The symbols move the objects like this.
%: Q551->Q305, Q461->Q175, Q285->Q482, Q966->Q965, Q197->Q253, Q585->Q668, Q502->Q998, Q154->Q473, Q361->Q663, Q175->Q843, Q253->Q939, Q579->Q285, Q440->Q781, Q663->Q918, Q102->Q579, Q965->Q883, Q883->Q308, Q140->Q358, Q781->Q937, Q40->Q479, Q939->Q440, Q969->Q454, Q144->Q504, Q436->Q969, Q286->Q551, Q802->Q687, Q998->Q197, Q57->Q102, Q479->Q445, Q972->Q933, Q843->Q585, Q454->Q751, Q937->Q802, Q358->Q154, Q918->Q580, Q734->Q436, Q473->Q57, Q687->Q287, Q933->Q127, Q287->Q144, Q308->Q40, Q837->Q966, Q482->Q972, Q305->Q140, Q445->Q502, Q668->Q286, Q751->Q461, Q580->Q837, Q127->Q734, Q504->Q361
~: Q551->Q781, Q461->Q504, Q285->Q40, Q966->Q127, Q197->Q154, Q585->Q687, Q502->Q57, Q154->Q197, Q361->Q751, Q175->Q144, Q253->Q358, Q579->Q479, Q440->Q305, Q663->Q454, Q102->Q445, Q965->Q933, Q883->Q972, Q140->Q939, Q781->Q551, Q40->Q285, Q939->Q140, Q969->Q918, Q144->Q175, Q436->Q580, Q286->Q937, Q802->Q668, Q998->Q473, Q57->Q502, Q479->Q579, Q972->Q883, Q843->Q287, Q454->Q663, Q937->Q286, Q358->Q253, Q918->Q969, Q734->Q837, Q473->Q998, Q687->Q585, Q933->Q965, Q287->Q843, Q308->Q482, Q837->Q734, Q482->Q308, Q305->Q440, Q445->Q102, Q668->Q802, Q751->Q361, Q580->Q436, Q127->Q966, Q504->Q461

The rows follow the links: the fewer symbols apart two objects are, the more alike their rows tend to be.

Each row is also shifted at random along 5 hidden directions that mean nothing.

Known rows, each with its object:
-12 -16 38 44 18 49 -11 30 -4 -44 15 25 35 -67 -22 -18 -16 99 -15 -47 1 -32 59 -5 100 -11 32 73 -13 -12 -32 -1 -9 8 -20 23 11 -37 -25 34 -10 38 -13 7 -28 2
object: Q473
-18 19 4 -5 21 -84 -19 16 14 36 -37 12 -19 -26 -33 6 29 -30 -10 39 -40 3 9 -18 68 8 -34 45 6 -35 -5 -18 23 35 -3 2 -37 -17 -23 -12 28 35 -30 -20 17 -24
object: Q440
-16 -3 -23 -11 -36 -48 -24 0 18 10 -49 -36 -33 -47 -21 -17 8 -41 -20 3 6 12 -3 -1 9 29 -48 -28 -15 -6 2 -16 0 6 1 11 -21 4 0 -11 -18 -30 -36 9 -11 6
object: Q668
28 -7 -32 -11 -10 55 -30 -19 -3 23 -23 -8 -11 -1 -6 5 22 18 7 22 -19 15 -9 -21 -15 -3 -62 -16 22 -10 -10 9 8 -8 3 -24 -11 3 -1 -28 -12 -21 -7 -3 -17 -15
object: Q585
-15 26 2 -18 -1 -38 38 14 6 8 19 8 -28 48 18 10 -23 -16 -1 5 1 11 -16 13 -38 -7 24 13 4 -4 34 3 -25 -1 20 11 3 10 10 -10 25 -6 24 2 40 6
object: Q734
60 -28 5 15 -25 -22 -1 -35 4 -26 5 -11 16 2 -8 -12 1 -35 4 -12 35 -25 8 9 -39 28 12 -39 -28 35 -10 -1 12 -13 -23 -15 4 19 25 34 5 -18 8 15 -16 20
object: Q918
7 21 35 20 43 -49 -28 41 -1 15 -16 1 -9 -20 7 -14 30 -9 6 -16 -14 -1 14 -14 77 -7 20 39 -3 -17 -1 -9 -1 -7 4 14 -18 -13 -34 1 -5 44 -26 -13 -8 -28
object: Q140
-12 -27 -6 10 -57 -51 32 -14 20 -30 -11 -2 -29 -28 -37 -15 -29 -12 -28 -35 39 -43 23 0 -26 43 9 -6 -56 17 1 3 -15 0 -27 23 6 10 34 30 34 -40 -1 28 -6 41
object: Q837
-11 -27 28 28 6 -57 -5 -2 15 -29 0 4 34 -25 -13 -20 2 -36 -3 -17 12 -24 25 16 22 17 32 5 -34 12 -11 -14 16 11 -17 6 -4 -7 -3 37 6 15 -11 5 -12 11
object: Q57
-65 -14 -13 3 5 -24 -17 -6 37 19 0 46 9 52 -16 -4 2 14 26 36 -70 20 19 0 -18 -29 -7 64 24 -27 23 4 -2 35 21 -28 -35 -41 -6 -6 48 10 6 -41 35 -8
object: Q197
-57 -2 34 12 46 -20 -38 -3 -12 3 10 -9 44 44 41 -15 49 -73 41 -3 4 8 -15 13 -22 -5 30 -48 0 21 7 -3 25 -28 9 -31 -10 14 -21 14 -30 20 2 -14 -19 -22
object: Q154
-45 5 -15 -3 -5 -10 -47 -2 -2 35 -20 -2 -31 56 24 3 58 -40 42 11 -15 20 -13 -18 -75 2 -39 -30 8 -7 37 18 -4 -23 22 -37 -31 9 -12 -29 -2 -33 4 -9 -20 -20
object: Q286
-128 9 -9 -33 12 -40 11 -20 13 1 3 -40 36 27 23 -8 -19 -71 1 42 -6 43 -45 38 -3 -17 11 -39 23 20 0 -28 10 13 25 -7 4 13 14 -3 -18 18 1 -22 35 0
object: Q454
-60 4 -14 -20 -29 -38 49 9 8 -2 2 -35 -24 3 12 -7 -39 -51 -27 -20 26 9 -33 19 -43 15 19 -50 -25 20 29 -7 -19 -10 4 35 14 24 33 -7 -6 -35 5 19 23 34
object: Q308
37 -18 -39 -1 -59 -5 -17 -11 36 -2 -34 -4 -21 -17 -31 -18 -11 23 -11 14 -12 13 23 -2 -7 4 -45 25 2 -12 8 2 -22 19 11 -1 -25 -22 7 -9 13 -33 -14 -8 1 15
object: Q843
-127 -22 -27 17 -57 -34 -30 7 53 -1 -24 33 -37 26 -23 -16 12 16 15 21 -35 9 45 -1 -65 12 -37 49 -7 -26 39 13 -31 29 15 -20 -45 -38 -17 -7 40 -52 -6 -3 4 15
object: Q939
149 29 -13 -31 10 20 34 -4 -14 15 26 -2 -7 63 37 25 -18 -10 9 14 0 28 -43 17 -48 -22 12 -22 23 11 25 7 -14 -13 23 0 16 19 15 -27 8 -4 34 -7 34 -1
object: Q436

From each start, follow one symbol. Which object do you reach?
Answers are names.
---
-119 29 12 -28 52 -55 21 -4 -6 20 12 -10 34 29 19 9 -10 -52 3 40 -27 30 -45 25 53 -28 25 6 36 3 -1 -22 16 17 16 5 0 4 4 -9 8 59 3 -34 54 -18
~
Q918
---
-1 34 33 13 69 41 -31 40 -33 33 -6 16 -2 -31 -1 11 40 62 8 -16 -31 -7 9 -41 120 -31 -5 60 26 -37 -26 4 16 -13 -2 6 0 -16 -40 -21 -11 68 -21 -16 -16 -60
~
Q440
---
37 -19 11 17 -6 -28 2 -30 0 -3 14 28 1 33 -13 6 13 -18 20 -8 2 -32 11 -12 -39 18 18 4 -23 13 2 10 16 -10 -25 -18 -1 7 27 32 46 -5 16 1 -2 1
~
Q436
---
7 10 -5 -16 53 91 6 -5 -19 19 31 16 50 30 11 20 -17 51 10 24 -53 27 -24 -4 30 -57 3 18 53 -12 -15 -1 12 17 12 -16 12 -14 4 -21 -12 35 16 -31 29 -25
%
Q998
---
83 -16 -31 -20 -38 -53 2 -17 45 -7 -10 -14 0 51 11 -18 -24 -47 9 36 -12 34 -16 36 -67 -5 -1 -8 6 12 34 -8 -23 18 35 -6 -19 -7 20 -6 17 -35 8 -18 42 26
~
Q361
---
62 3 -8 -10 22 -61 -4 -12 26 18 -5 11 14 16 -21 -4 -8 -13 5 43 -56 25 -4 1 58 -25 -7 61 28 -16 -2 -15 5 34 13 -4 -25 -28 13 -1 46 44 -9 -47 50 -13
%
Q175
---
-46 -34 12 30 -13 38 -1 -12 0 -37 14 16 29 -17 -13 -7 -5 26 -1 -27 18 -33 29 4 -16 13 17 -3 -25 14 -16 3 8 4 -20 -8 9 -9 5 36 -2 -13 7 17 -26 22
%
Q579
---
-20 36 6 -25 31 36 45 7 -35 16 29 2 -6 -1 7 37 -23 27 -16 -4 11 -9 -27 -9 34 -9 14 2 18 -8 -8 10 6 -4 -14 17 34 20 11 -12 3 23 18 11 21 -10
%
Q734
---
57 -3 -4 -1 -39 -12 46 -2 -2 -9 10 14 -42 5 -14 16 -26 3 -17 -16 30 -30 7 -7 -59 29 10 -8 -34 3 17 13 -10 2 -19 13 15 17 23 1 26 -41 21 33 6 28
~
Q883
---
-4 7 32 20 37 32 -30 33 -17 -11 -2 -4 20 -35 14 -14 19 29 3 -31 5 -6 17 -4 62 -12 16 9 -2 -3 -14 0 -1 -18 1 9 5 -8 -32 5 -41 25 -16 3 -37 -14
~
Q253
---
32 11 0 -8 12 33 38 28 4 -8 15 5 0 -32 -10 -2 -64 73 -31 -20 -23 7 4 1 71 -32 24 56 13 -20 1 -4 -29 18 7 45 17 -25 9 -8 4 21 0 -6 36 9
%
Q445
---
-132 -11 -22 -18 5 28 -15 -21 1 14 -19 -14 32 -30 -12 3 3 -15 -13 42 -22 21 -13 -1 28 -2 -44 -28 24 -5 -25 -17 35 29 1 -17 -3 -6 -7 -14 -31 9 -22 -12 1 -7
~
Q358
---
15 -23 25 14 -3 -35 -22 -20 6 -29 4 -11 35 14 14 -18 17 -41 21 -4 28 -9 2 22 -22 11 28 -26 -19 27 -6 -5 7 -14 -5 -17 -2 12 0 35 -4 5 1 2 -23 8
%
Q663
---
26 -24 -19 -14 -13 109 26 -47 -41 -17 21 -30 34 -24 9 22 -6 -12 -20 -10 62 -20 -31 1 -63 33 -22 -119 -11 40 -41 2 39 -23 -40 -13 44 44 34 9 -56 -35 17 46 -41 16
~
Q40
---
-16 33 12 -8 48 7 -41 13 -26 51 -2 21 -14 43 27 27 71 -12 43 33 -28 15 -13 -32 -4 -17 -26 3 34 -21 10 12 21 -14 15 -40 -19 6 -37 -28 5 29 1 -15 -13 -52
~
Q286
